Below is a small trained network, with its code and all its weights. Each question gives an input and a target symbol and asks what happens when units are switched off, that is, made to give their printed mean instead of their output.

import numpy as np


def w(rows, s, z=0):
    codes = np.array(rows[::2]) - 128.0
    scale = np.full(codes.shape[1], s)
    scale[-1] = z or s
    return codes * scale


def f(y):
    return y / 2 * (1 + np.tanh(0.7978845608 * (y + 0.044715 * y**3)))


def softmax(a):
    e = np.exp(a - a.max(-1, keepdims=True))
    return e / e.sum(-1, keepdims=True)


def log_softmax(a):
    a = a - a.max(-1, keepdims=True)
    return a - np.log(np.exp(a).sum(-1, keepdims=True))


def net(x, mask):
    ids = ['ΘΣΦΨαβδζλμτω'.index(c) for c in x.split()]
    T = len(ids)
    res = E[ids] + P[:T]
    r = res
    for j in range(3):
        rows = slice(3 * j, 3 * j + 3)
        q, k, v = (r @ M[0][rows].T for M in (Q, K, V))
        z = softmax(np.where(np.tri(T) > 0, q @ k.T / 3**0.5, -1e9)) @ v
        o = O[0][rows]
        res = res + np.where(mask[j], z, o[:, -1]) @ o[:, :-1]
    y = f(res @ A[0][:, :-1].T + A[0][:, -1])
    res = res + np.where(mask[3:15], y, B[0][:, -1]) @ B[0][:, :-1]
    return log_softmax(res[-1] @ U[:, :-1].T + U[:, -1])


Q, K, V, O, A, B = {}, {}, {}, {}, {}, {}
E = w([
[115,103,81,2,30],'Θ',
[145,167,151,56,82],'Σ',
[94,125,129,88,129],'Φ',
[139,152,129,58,100],'Ψ',
[165,164,93,64,122],'α',
[77,121,151,60,62],'β',
[93,55,68,10,153],'δ',
[45,76,157,74,34],'ζ',
[239,156,3,109,103],'λ',
[130,123,101,182,9],'μ',
[116,38,228,127,80],'τ',
[229,41,162,83,177],'ω',
],0.008)
P = w([
[37,178,72,146,158],'0',
[175,166,164,55,87],'1',
[186,150,152,54,74],'2',
[181,123,147,67,81],'3',
[180,104,137,76,79],'4',
[188,88,126,84,78],'5',
[190,71,118,94,81],'6',
[188,51,111,104,81],'7',
[189,32,102,122,83],'8',
[186,15,90,123,75],'9',
[186,2,72,131,76],'10',
],0.0089)
Q[0] = w([
[126,84,105,99,61],'head 0',
[147,175,125,165,135],'head 0',
[131,79,113,82,80],'head 0',
[179,44,66,8,57],'head 1',
[22,197,195,184,228],'head 1',
[91,48,125,52,88],'head 1',
[182,87,85,80,145],'head 2',
[63,167,185,181,202],'head 2',
[154,120,112,116,24],'head 2',
],0.012)
K[0] = w([
[60,127,57,151,179],'head 0',
[193,82,134,87,140],'head 0',
[68,129,77,173,153],'head 0',
[175,41,115,199,103],'head 1',
[107,247,117,87,133],'head 1',
[208,76,61,177,108],'head 1',
[61,130,147,156,196],'head 2',
[168,99,132,30,101],'head 2',
[122,169,97,234,124],'head 2',
],0.011)
V[0] = w([
[175,179,163,104,45],'head 0',
[35,150,127,125,16],'head 0',
[220,132,150,95,128],'head 0',
[177,178,157,202,81],'head 1',
[149,28,195,143,142],'head 1',
[69,119,181,135,24],'head 1',
[191,107,45,140,112],'head 2',
[172,255,63,184,137],'head 2',
[41,183,163,194,163],'head 2',
],0.011)
O[0] = w([
[97,42,99,125,107,19],'head 0',
[216,106,86,192,110,254],'head 0',
[41,69,137,51,110,5],'head 0',
[200,116,66,207,254,11],'head 1',
[119,211,212,127,148,238],'head 1',
[38,89,203,196,175,80],'head 1',
[170,159,69,29,214,173],'head 2',
[87,72,140,77,236,146],'head 2',
[78,122,240,210,138,123],'head 2',
],0.01,0.0037)
A[0] = w([
[156,138,136,191,76,46],'neuron 0',
[138,172,151,201,75,89],'neuron 1',
[114,167,100,131,109,185],'neuron 2',
[163,131,96,98,103,95],'neuron 3',
[153,131,117,154,173,206],'neuron 4',
[144,153,128,165,183,231],'neuron 5',
[109,151,198,100,108,218],'neuron 6',
[149,131,149,91,95,198],'neuron 7',
[109,157,222,113,145,255],'neuron 8',
[121,2,127,125,101,220],'neuron 9',
[197,127,150,143,190,175],'neuron 10',
[72,179,138,112,118,218],'neuron 11',
],0.01,0.0049)
B[0] = w([
[156,26,188,48,135,179],'neuron 0',
[124,63,221,76,157,197],'neuron 1',
[192,176,162,96,150,169],'neuron 2',
[133,106,113,78,114,218],'neuron 3',
[151,137,130,175,181,159],'neuron 4',
[145,160,148,202,217,157],'neuron 5',
[96,197,133,146,132,211],'neuron 6',
[131,186,79,96,98,255],'neuron 7',
[33,186,155,135,152,204],'neuron 8',
[24,87,29,195,66,181],'neuron 9',
[188,130,50,167,195,203],'neuron 10',
[158,175,253,88,173,158],'neuron 11',
],0.0072,0.0083)
U = w([
[200,63,35,109,67,136],'Θ',
[75,142,99,174,135,99],'Σ',
[180,21,190,107,137,2],'Φ',
[74,158,88,219,94,130],'Ψ',
[243,234,172,93,167,163],'α',
[135,121,85,253,182,159],'β',
[126,78,152,160,117,75],'δ',
[71,77,106,48,241,92],'ζ',
[68,68,197,102,89,129],'λ',
[87,149,191,190,205,186],'μ',
[65,173,127,59,31,147],'τ',
[47,149,70,232,65,138],'ω',
],0.0045,0.0054)

Each question gives the input, a string of symbols that net reads in full, and the target symbol t.
The units are the heads (3 rows each of Q, K, V and O) and the neurons (one row each of A and B). Each row of codes is followed by its name. A weight is (code - 128) times the scale printed after its matrix; where a second scale follows, it is the last column's (O, A, B and U).
mask holds one flag per unit, heads first, then neurons. A switched-off unit (its flag False) gives its mean, the last column of its rows in O or B, instead of its output. The means were averaged over made-up inputs and are rounded, as every weight is.
A unit's drop is (log p(t) with every unit on - log p(t) with that unit switched off) / (log p(t) with every unit on - log p(t) with every unit switched off).
The circuit of an input: a set's keep is (log p(t) with only the set's units on - log p(t) with every unit switched off) / (log p(t) with every unit on - log p(t) with every unit switched off). Starting from the 12 units with the biggest drops (on a tie, the unit counted first), units are removed one at a time, each time the one whose removal leaves the highest keep (on an exact tie, the one counted first), for as long as the keep stays at least 0.8.
units of the circuit, in order: the units of the circuit, biggest drop first
unit that matters most: the unit with the biggest drop
which heads matter: for each layer, one digit per head in row order, 1 if its drop is at least 0.15 and else 0, layers parted by /
input δ μ δ λ Θ δ δ λ δ ζ, target α: which heads matter => 101
input ω ζ μ Ψ δ Θ Θ δ λ, target Θ: which heads matter => 010
input λ λ μ δ, target ζ: units of the circuit, in order => [head 2]
input Σ ζ Θ δ Θ δ μ δ δ ζ δ, target ω: which heads matter => 101
input τ λ δ λ δ δ δ Σ, target τ: units of the circuit, in order => [head 1; head 0; neuron 10]
input δ δ β δ Σ ω β, target α: which heads matter => 110
input ζ β μ δ ω ζ Ψ δ λ Θ λ, target Φ: units of the circuit, in order => [head 2; neuron 0; neuron 1]
input Θ Θ δ δ δ ω δ δ δ, target Θ: units of the circuit, in order => [head 0; head 2]
input ζ δ Θ, target Φ: units of the circuit, in order => [head 0; head 2; neuron 0; neuron 1]
input ζ δ ω λ λ δ, target Φ: units of the circuit, in order => [head 2; head 0; neuron 0; neuron 1]
input δ λ β Φ, target Θ: units of the circuit, in order => [head 1; head 2; neuron 8]
input τ λ ζ δ λ δ λ Φ, target Θ: which heads matter => 010
input δ δ ζ λ λ τ δ λ ω λ, target α: units of the circuit, in order => [head 1; neuron 9]
input δ λ ω λ Θ, target α: units of the circuit, in order => [head 0; neuron 9]
input Σ ζ λ Ψ, target Θ: units of the circuit, in order => [head 1; head 0]
input δ λ α, target Θ: units of the circuit, in order => [head 1; neuron 8]
input τ Σ ζ ζ ζ δ Θ, target λ: which heads matter => 011
input λ λ β ζ λ, target ζ: which heads matter => 101
input Φ ω Σ δ ω ζ δ δ δ μ, target μ: which heads matter => 011
input μ Σ δ, target β: unit that matters most => head 0
input ω Θ Θ β Σ δ ζ ζ δ λ α, target Θ: which heads matter => 011
